(in the rows, 128 means zero)
Facts:
[kluzoklok kaban drudrego toreflol nakal zosopom vidri brirek tagu bazel vovistus lobrol brakom tegrem bota bise tideza plogriba] Φ a
[ploki vene zegar stugril zipel detusko flitager plamil sestu nulu trazen kelur zuvata zopir biska bolol medum gepliklu vuskis tibe fuflik lotil kobor goron] Φ b
[skubupek bedrulel pletrobro drare kludrar sove bitak genil fitren fabus sostam zigum seve vagem zuplaber togi lunan kleginar ziskas skidon klalidrer] Φ e
[vatas dopato fekle nubrok kupi grugrem skiba skipus pemul grubron fosir drotru gosti nuri ketrar trofal zelom tiflupim stonak soflum zagun plirin fibir trafis stemar brudepa flotre kidram grinin skegri] Φ d
[stunur tasur grikle trolek musi vulu gubra fumem plikir mupe trovak dristutron drabosom fudral plomo dorode pelal plotrin skifar miva legrol kiru] Φ c
[drosim petum gremabil bribar tuzik skilo raskamil plobran nobral trunos luklim braflo lizu batrufi gutan koplek flekik tokino grutro kledra kluku flisebam] Φ g
[brapo fluzeplak mipel nadutra kaplak megum sistek kobik sivin zode kibrem suklokun dugar gelos brubas mabru nubros rokli trapletrus] Φ f
dopato ψ: grinin plomo kleginar
stunur ψ: bota sove miva rokli
drudrego ψ: kibrem vagem bolol sestu tagu
nubrok ψ: grikle tegrem skilo gremabil kledra
tasur ψ: kobik dorode
grugrem ψ: trazen fitren kaban
toreflol ψ: kludrar
mipel ψ: zagun
trolek ψ: sove gubra flekik
zegar ψ: koplek trapletrus seve
musi ψ: plomo vovistus
skipus ψ: koplek
kaplak ψ: kluzoklok gubra sivin sestu
pemul ψ: fluzeplak bribar vovistus bazel
megum ψ: kidram soflum
fosir ψ: bazel flitager tokino dorode
gosti ψ: skubupek dristutron vatas
nuri ψ: skubupek kludrar
fabus ψ: tegrem fumem brirek plamil tokino
vidri ψ: bota grubron
sostam ψ: zuvata grikle lunan kupi mabru bedrulel kludrar seve zuplaber
ketrar ψ: tideza vulu drare
plikir ψ: plotrin grubron vuskis tuzik
detusko ψ: ploki nulu
trovak ψ: kibrem zagun
raskamil ψ: kidram trazen plogriba fekle
trofal ψ: vagem
zelom ψ: fekle gepliklu flotre brapo
plobran ψ: legrol tegrem batrufi suklokun brudepa
tiflupim ψ: skifar petum gepliklu trafis
drabosom ψ: mupe
trunos ψ: batrufi vene
fudral ψ: pelal kibrem skiba
stonak ψ: skifar grikle
zopir ψ: skidon zuvata nadutra
braflo ψ: pelal nubros
plirin ψ: vulu miva nakal pletrobro kiru
fibir ψ: lobrol miva vovistus gubra kludrar tibe brapo
togi ψ: grikle
stemar ψ: fuflik suklokun grubron vuskis dugar
brakom ψ: kaban medum
brubas ψ: luklim zode biska bise suklokun grubron kaban
ziskas ψ: lobrol ploki zigum brapo
lotil ψ: skifar biska kelur nadutra zosopom
grutro ψ: brudepa dristutron gutan lizu
klalidrer ψ: tegrem kludrar sistek
kluku ψ: luklim skubupek nobral stugril
flisebam ψ: tegrem drotru
skegri ψ: goron ploki nobral gelos skiba tibe
kobor ψ: drosim luklim bitak bise fumem sivin mupe genil kaban
η i <- kluzoklok kaban stunur trolek zegar stugril kaplak gubra tuzik fitren gosti zosopom skilo fabus vidri ketrar detusko mupe zigum tiflupim seve suklokun zuvata medum dugar togi brakom tibe bota bise tokino nubros klalidrer miva trapletrus
η k <- ploki bedrulel pletrobro fekle drosim nubrok drare tasur sove fluzeplak mipel pemul fosir kobik drotru zode plikir trazen kelur plobran nobral fudral luklim zopir braflo zagun gepliklu zuplaber stemar gutan skidon skifar grinin legrol rokli kobor kiru
η j <- vene vatas brapo grugrem skiba musi skipus gremabil bribar megum genil nakal sivin fumem nuri sostam brirek kibrem plamil zelom trunos soflum bolol plirin fibir vuskis lunan batrufi dorode kleginar fuflik lotil flekik grutro kidram plotrin kluku
η h <- skubupek dopato drudrego kupi kludrar grikle toreflol petum nadutra bitak vulu zipel grubron sistek flitager trovak raskamil trofal dristutron sestu tagu bazel vovistus nulu drabosom stonak plomo biska vagem trafis lizu lobrol tegrem gelos brubas pelal brudepa flotre koplek ziskas mabru tideza plogriba kledra flisebam skegri goron
{kluzoklok vene skubupek vatas dopato pletrobro kaban fekle drudrego drosim nubrok drare tasur kludrar sove grikle grugrem fluzeplak mipel skiba nadutra trolek zegar musi vulu skipus gremabil bribar grubron genil fosir gubra sivin zode fitren fabus vidri brirek plikir detusko kibrem mupe plamil raskamil sestu zelom tagu vovistus nulu trazen kelur plobran tiflupim drabosom nobral fudral seve suklokun luklim soflum bolol braflo zagun fibir gepliklu lobrol togi tegrem tibe batrufi gutan dorode brubas pelal brudepa flotre fuflik ziskas lotil bise flekik tokino mabru tideza grutro kidram skifar klalidrer kluku grinin miva legrol skegri trapletrus kiru} λ 717
{ploki bedrulel stunur brapo toreflol bitak pemul zipel sistek kobik drotru gosti fumem sostam ketrar flitager trunos stonak zuvata plomo zopir biska plirin dugar trafis vuskis stemar kleginar koplek bota plogriba plotrin nubros skidon kobor goron} λ 563
{kupi petum stugril kaplak megum tuzik nakal zosopom skilo nuri trovak trofal dristutron zigum bazel medum vagem zuplaber lizu brakom lunan gelos kledra flisebam rokli} λ 787

Known rows:
[107 150 103 177 150  97  95 141  77  92 101 124 107  95 146 101 138 117
 108 177  57 107  83 126 120 146]: plobran
[110 132 103 134 159 123  73 111  60  84 100 113 105 104 135  89 168 137
 119 179  89 142  84 130 113 125]: nubrok
[ 86 135 118 172 163 128 103  83  81  82 156 112 109  94 146  93 151 131
  90 179  60 125  97 136 112 123]: pletrobro
[ 85 136 117 176 164 127 102  82  81  83 152 112 108  94 148  93 155 131
  90 179  64 125  95 136 112 125]: drare
[172 147 115  67 136  92  87 158  95 161  89 135 140 154  52 143 116 142
 156  89 187 155 148 130 130 109]: stonak
[105 139 123 181 131 162  86 109  40  75 125 123 108  71 149  96 163 117
 113 178  44 104  89 127 114 135]: trazen
[166  76 118 136 127 163 178 164 170 194 139 135 129 148 126 155 157 123
 134  85 185 126 175 123 155 120]: dristutron
[135  68 154  80 156 147 159 140 184 107 193 129 135 157  73 130  94 145
  92  67 183 157 182 145 137 101]: nadutra
[ 84 105 151  70 127 138 123  82 181 106 183 116 150 158 137 124  95 145
 124 100 194 153 149 141 117 114]: trapletrus
[132 111 134 130  78 169 118 139 161 152  56 133 135 144 148 151  99 126
 154 139 149 117 105 119 115 143]: tokino
[129 141 143  76 164  84 153 131 157 160 216 131 168 158  51 140  98 139
 100  59 181 157 184 141 147 101]: sistek
[161 102 138 135 113 142 183 160 188 153  86 135 119 159 110 150  94 129
  96  71 143 139 171 144 129 133]: tagu
[163  96 134 105 128 159 175 155 169 160 191 135 131 150 112 147 167 135
 136  64 191 138 179 133 150 104]: vagem
[140 108 144  77  94 153  88 118 159 109  79 129 134 145 143 131 105 141
 162 130 175 132 100 122 116 132]: tiflupim
[109  90 141 139 146 152 120 121 139 105 135 126 121 135 138 125 114 135
 114 154 130 134 129 135 121 124]: genil
[ 81 144 129 149 171 108 112  70 111  76 216 100 109 114 136  84 137 142
  69 175 110 146 104 145 113 111]: zode
[148 106 142 150 105 179 101 134  94  94  93 132 118 114 143 130 120 123
 146 149  80 119 111 124 120 130]: bolol
[159 101 138 134 115 137 181 160 184 156  93 135 119 158 110 147  93 124
  96  71 134 139 170 143 135 133]: lobrol

Rows:
No name comes twice in this set of rows, the named rows included.
[107 145 119 162 117 126 161 136 164 136 104 130 111 152 143 134  98 126
  93 148 117 131 111 142 117 141] : brirek
[154 194 103 145 129  65 122 141  79 161 109 133 135 114 127 136 118 115
 143 159 110 116 107 116 127 143] : trunos
[121 110 146 102 151 121 113 116 176  95 108 129 110 128 141 107 127 117
 152 130  54 137 111 109 143 130] : fibir
[ 84 160 141  60 127  97 160  88 189 131 225 122 137 148 140 117 154 145
 146  74 194 149 144 133 133 112] : kaplak
[107 142 142 101  96  75 166 152 188 135 146 130 135 155 149 133  95 137
 133 136 187 115  93 140 126 148] : vidri
[136 102 127  62 114 130  80 116 172 132  68 124 120 158 140 131 102 148
 157 140 189 151  95 133 111 126] : togi
[ 98 119 113 180 169  71 118 137  92  93 149 118 109  88 151  94 138 128
 102 180  75  94  86 133 122 145] : plikir
[169  62 123 102 138 166 122 162 167 169  44 134 118 159 104 153 100 139
 131 122 171 144 152 138 125 121] : grikle
[107 132 113 132 130 155 142 128 124 145 200 129 114 124 138 137 196 134
 125 136 178 139 133 127 134 113] : lunan
[166  66 151  85 153 124 161 149 190 114 122 135 128 157 109 129 102 133
 138  70 136 141 176 134 148 118] : ziskas
[142 104 126 137 151 102 139 133 176 125  74 130 115 135 147 122 117 129
 139 164  88 115 118 125 126 139] : musi
[169 130 119 125 147  93 161 156 138 192  92 135 168 147  93 155 106 123
 135 100 148 131 180 123 143 126] : plomo
[144 119 132 149 127 116 135 152 162 121  86 132 113 130 144 128 108 113
 140 160  70 110  98 120 133 145] : kluku
[104 183 115 101  86  85 180 151 179 181 200 132 127 152 145 143 119 134
 142 112 199 116  98 132 134 146] : brakom
[105 138 123 100 146 132 124 137 174 146 191 132 108 119 133 130 208 106
 155 114 109 145 104 100 164 123] : nuri

Now the same nodes, written a new way:
Known rows:
[127 163 183  92 120 107 156 141 107  99 143 155  75 118 155 111 177 112
 114 130 172 154 147 160 114 159 169 143 148  72  93 131 143]: zopir
[129 137 156  79 139 106 118 141  80 169 184 154  68 125 113 155 222 143
 131  81 147 155 123 117 147 114 137 158 153  96 101 146 111]: vulu
[125 140 154  97 122  99 125 137  98 103 154 172  64 102 112 118 177 115
 112 117 149 155 144 135 116 182 144 140 151  79  98 131 107]: plirin
[126 135 158  83 168 108 142 138  82 119 164 157  62 145 121 123 212 114
 115 108 150 189 124 116 132 130 140 146 132  71  87 151 108]: lizu
[150 168 196  78 122 107 129 133  79 137 137 154 115 151 154 142 180 121
 110  84 171 171 160 155 118 114 186 141 141  78  99 131 157]: bota
[132 183 189  78 119 101 120 133  78 131 143 159 101 109 128 137 186 116
 110  81 186 151 160 174 116 110 187 141 131 105 110 132 127]: stunur
[135 144 205  83 121 105 136 134  75 101 140 167  69 136 180 111 187 109
 111  85 219 167 131 133 117 114 132 137 135  73  92 138 145]: kaplak
[131 140 200 130 124 121 124 149  81 101 141 154  77 134 174 110 182 115
 115 127 151 157 129 143 121 114 126 142 150  74 110 135 164]: trazen
[126 134 153 121 121 108 119 155  84 100 157 158  66 106 113 122 197 125
 112 131 144 155 127 137 118 135 123 170 146  77 122 133 112]: vatas
[145 159 217  84 121 105 135 137  76 119 144 155  72 149 188 121 195 113
 108  99 189 197 136 142 133 114 153 140 163  75 105 137 137]: zigum
[123 136 164  99 165 122 145 143  77  98 179 156  68 128 114 124 182 112
 135 102 150 151 123 117 127 144 126 146 134  78  87 146 111]: brubas
[129 165 171  78 120 106 142 134  80 101 144 156  79 111 123 116 179 114
 112  88 152 154 136 156 116 143 159 142 134  75  92 129 133]: stemar
[132 136 158  82 167 106 132 137  79 162 167 154  65 155 112 150 220 127
 110  95 146 198 126 118 137 129 133 151 147  74  90 152 109]: bazel
[143 147 172  86 120 103 122 135  79 103 145 155  73 105 139 111 183 117
 114  90 172 154 126 142 116 124 125 156 138  78 132 132 141]: fosir
[125 134 171 110 185 123 142 157  93 107 150 155  67 147 125 117 181 120
 144 125 149 161 123 115 126 139 127 141 174  75  90 163 111]: nulu
[128 141 201 125 125 116 126 161  93 102 139 154  79 132 180 111 181 114
 114 134 156 157 128 150 128 117 127 144 163  73 112 137 158]: gepliklu
[129 145 188  94 122 108 120 150  79 122 143 153  80 122 158 126 196 127
 114  99 146 155 126 161 135 112 129 143 152  74 124 133 147]: fekle
[123 137 153 117 129 107 122 140 128 103 144 183  65 116 136 114 184 116
 112 147 144 158 152 133 114 159 161 141 140  76  92 130 112]: brapo

Rows:
No name comes twice in this set of rows, the named rows included.
[133 136 149  79 123 105 116 143  81 131 176 170  65 103 113 135 224 140
 110 100 144 153 125 144 124 116 125 183 133  93 135 133 110] : dorode
[125 141 152 113 132 103 151 140 117 101 149 165  65 105 114 123 178 110
 113 154 148 153 155 144 115 202 137 149 165  76  91 133 110] : sostam
[174 162 217  81 119 103 120 136  74 147 143 174  99 140 162 150 214 115
 108  90 177 180 138 163 157 112 149 140 143  75  90 135 146] : zosopom
[134 138 170 104 122 108 120 138  79 104 140 179  63 139 185 112 207 115
 109 111 171 183 127 139 117 113 135 141 131  73  90 135 140] : rokli
[125 165 185  95 122 106 159 136  83  99 142 155  77 123 142 110 176 112
 112 109 166 155 133 138 115 160 149 143 130  74  91 131 141] : kobor
[127 136 154 112 135 104 133 136 113 101 145 158  65 117 120 119 177 118
 112 152 145 163 146 129 114 171 150 143 161  73 101 131 112] : kleginar
[144 168 198  74 119 106 122 137  80 128 145 155 108 107 136 132 199 121
 116  81 196 150 134 164 135 109 127 142 143 122 134 134 142] : trolek
[128 135 151 143 123 106 122 141  80 104 148 208  62 104 133 116 209 111
 110 134 146 155 129 122 115 164 127 142 133  73  90 134 111] : megum
[164 170 215  79 121 103 132 136  77 119 143 172 103 138 150 143 196 116
 108  88 183 168 127 144 141 115 130 141 134  73  91 135 139] : brakom

The same nodes again, as new rows of numbers:
Known rows:
[129 139 161 176 165 122 155 120 159 108 113 130 121 159 163 159 112 117
  80 127  93 129 103 130 126 153 166 168  91 161 115 112 137 151 142]: kibrem
[ 98 156 144 180 155 106 204 101 186  98 149 188 128 194 153 166 154 129
  76 126 106 134  92 162 120 132 101 152 137 137  83 112 135 152 108]: zuplaber
[ 76 131 130 165 143 116 186 129 163 152 111 175 123 180 181 166 147 118
  47 141  58 114 129 127 142 142 149 120 109 182 158 100 149 104 162]: vagem
[ 84 122 111 163 142 136 159 128 161 147 100 147 137 175 148 172 128  83
  42 136  63 130 102 146 149 161 149 131 114 181 163 134 141  77 140]: bitak
[118 101  87 182 160 102 170 109 176 116 142 164 125 179 148 155 106 124
  81 141 112 141 129 135  87 121 106 188 115  90  87 160 144 152  95]: luklim
[138 135 144 195 181  97 156 126 142 111 105 142 118 184 167 165 109 114
  78 137 118 141 109 138 120 153 160 163  82 153 115 120 143 162 136]: miva
[ 77  70 104 169 123 122 147 109 178 169 106 155 133 156 138 161 118 104
  38 144  49 117 117 150 125 166 133 150 132 139 164 123 152  86 129]: biska
[144 156 124 180 186 137 158 117 166  95 130 161 140 191 158 160 129 100
  79 129 130 151 130 142 116 121 112 158 137 111  79 176 135 149 113]: plikir
[107 134 156 180 162 108 141 103 183 115 114 131 130 161 150 172 114  90
  84 135  91 131  64 158 143 167 154 161 111 168 126 114 131 145 137]: brapo
[144 144 139 198 177 110 172 129 137 120 103 146 120 187 157 175 109 101
  77 127 107 135 106 139 116 143 162 164 111 158 125 127 144 149 141]: kidram
[143 135 143 191 182  95 151 123 142 110 104 137 116 183 168 165 105 112
  77 137 120 133 110 136 122 152 164 162  80 155 115 125 143 164 138]: gubra
[155 153 136 191 190 117 133 114 145 124  99 134 129 181 173 165 115 111
  78 141 117 134 112 140 125 147 172 149 109 136 114 127 147 161 149]: trolek
[106 108 117 170 163 112 158 132 156 164  97 168 104 167 171 150 115 117
  47 140  84 127 159 130 114 151 146 142  95 152 157 138 172 106 137]: lobrol
[128 161 126 168 173 135 151 134 141 156  86 161 120 182 173 162 127 107
  34 136  90 134 153 134 140 139 157 119 112 164 157 146 167 101 146]: dopato
[136 169 123 172 189 132 157 107 172 103 139 169 126 184 162 156 123 111
  84 137 136 156 124 148 115 124 110 155 110 125  87 170 139 159 122]: fudral
[ 81  89  99 159 124 127 140  97 184 177 107 150 124 150 149 158 121 111
  37 148  61 121 113 148 132 158 137 140 132 139 163 114 160  94 133]: zipel
[131 161 134 182 165 129 131  92 169 131 106 135 134 177 142 176 131 105
  64 130 100 125  55 179 143 158 149 139 168 144 121 105 149 135 133]: sostam
[ 91 111 101 171 151 102 126 102 177 179  96 157 126 176 154 168 132  91
  38 146  77 134 122 161 141 156 137 123 130 150 168 140 169  98 130]: toreflol

Rows:
No name comes twice in this set of rows, the named rows included.
[107 158  97 181 170  94 165 100 183  98 136 150 135 202 137 170 132  86
  72 129 129 162  74 168 131 132  99 158 130 147  88 166 138 135  95] : drotru
[143 119 119 179 149 135 139  91 161 136 108 132 114 153 162 145 108 156
  72 142  89 110  98 144 108 156 155 172 118 108 110  99 154 160 143] : detusko
[147 113 129 179 152 128 137  95 167 138 106 130 120 160 160 148 117 152
  65 136  92 116 103 148 105 160 150 171 139 100 105  89 163 158 129] : zegar
[143 183 113 175 182 125 163 109 162  99 132 160 121 196 161 160 131 119
  68 124 135 158 112 141 118 114 117 153 126 124  76 163 148 144 109] : fosir
[ 93 132 139 168 174 113 153 125 170 163 101 175 132 184 191 169 151 100
  59 150  73 127 151 130 156 136 143 103 110 159 169 126 151 122 157] : trovak
[ 83  98 105 180 150 111 145 116 166 173  98 164 128 169 148 171 118  79
  53 146  76 134 120 154 135 156 135 134 125 154 175 140 148 100 134] : plogriba
[121 129 149 156 164 167 145 133 156 136  93 151 143 162 177 150 132  98
  35 133  60 123 158 122 142 154 166 128 132 145 144 148 145  98 140] : brubas
[149 109 137 182 147 142 139 100 165 137 106 144 125 153 149 156 112 142
  71 133  80 112 109 143 103 151 153 166 154  95 110  99 159 151 137] : lotil
[ 87  84  96 170 152  95 132 111 182 185 104 167 134 180 175 163 149 128
  41 150  62 121 153 123 132 137 137 117 135 119 158 102 168 118 132] : flisebam
[112 106  99 194 162  91 140  99 171 134 114 124 133 176 145 174 105  94
  78 145 105 131  71 155 127 157 147 163 112 138 129 111 140 147 138] : bota
[129  93 109 179 155 133 134 119 156 188  95 163 120 161 171 153 122 116
  41 151  77 120 172 131 111 141 142 136 135 110 167 144 172 117 142] : raskamil

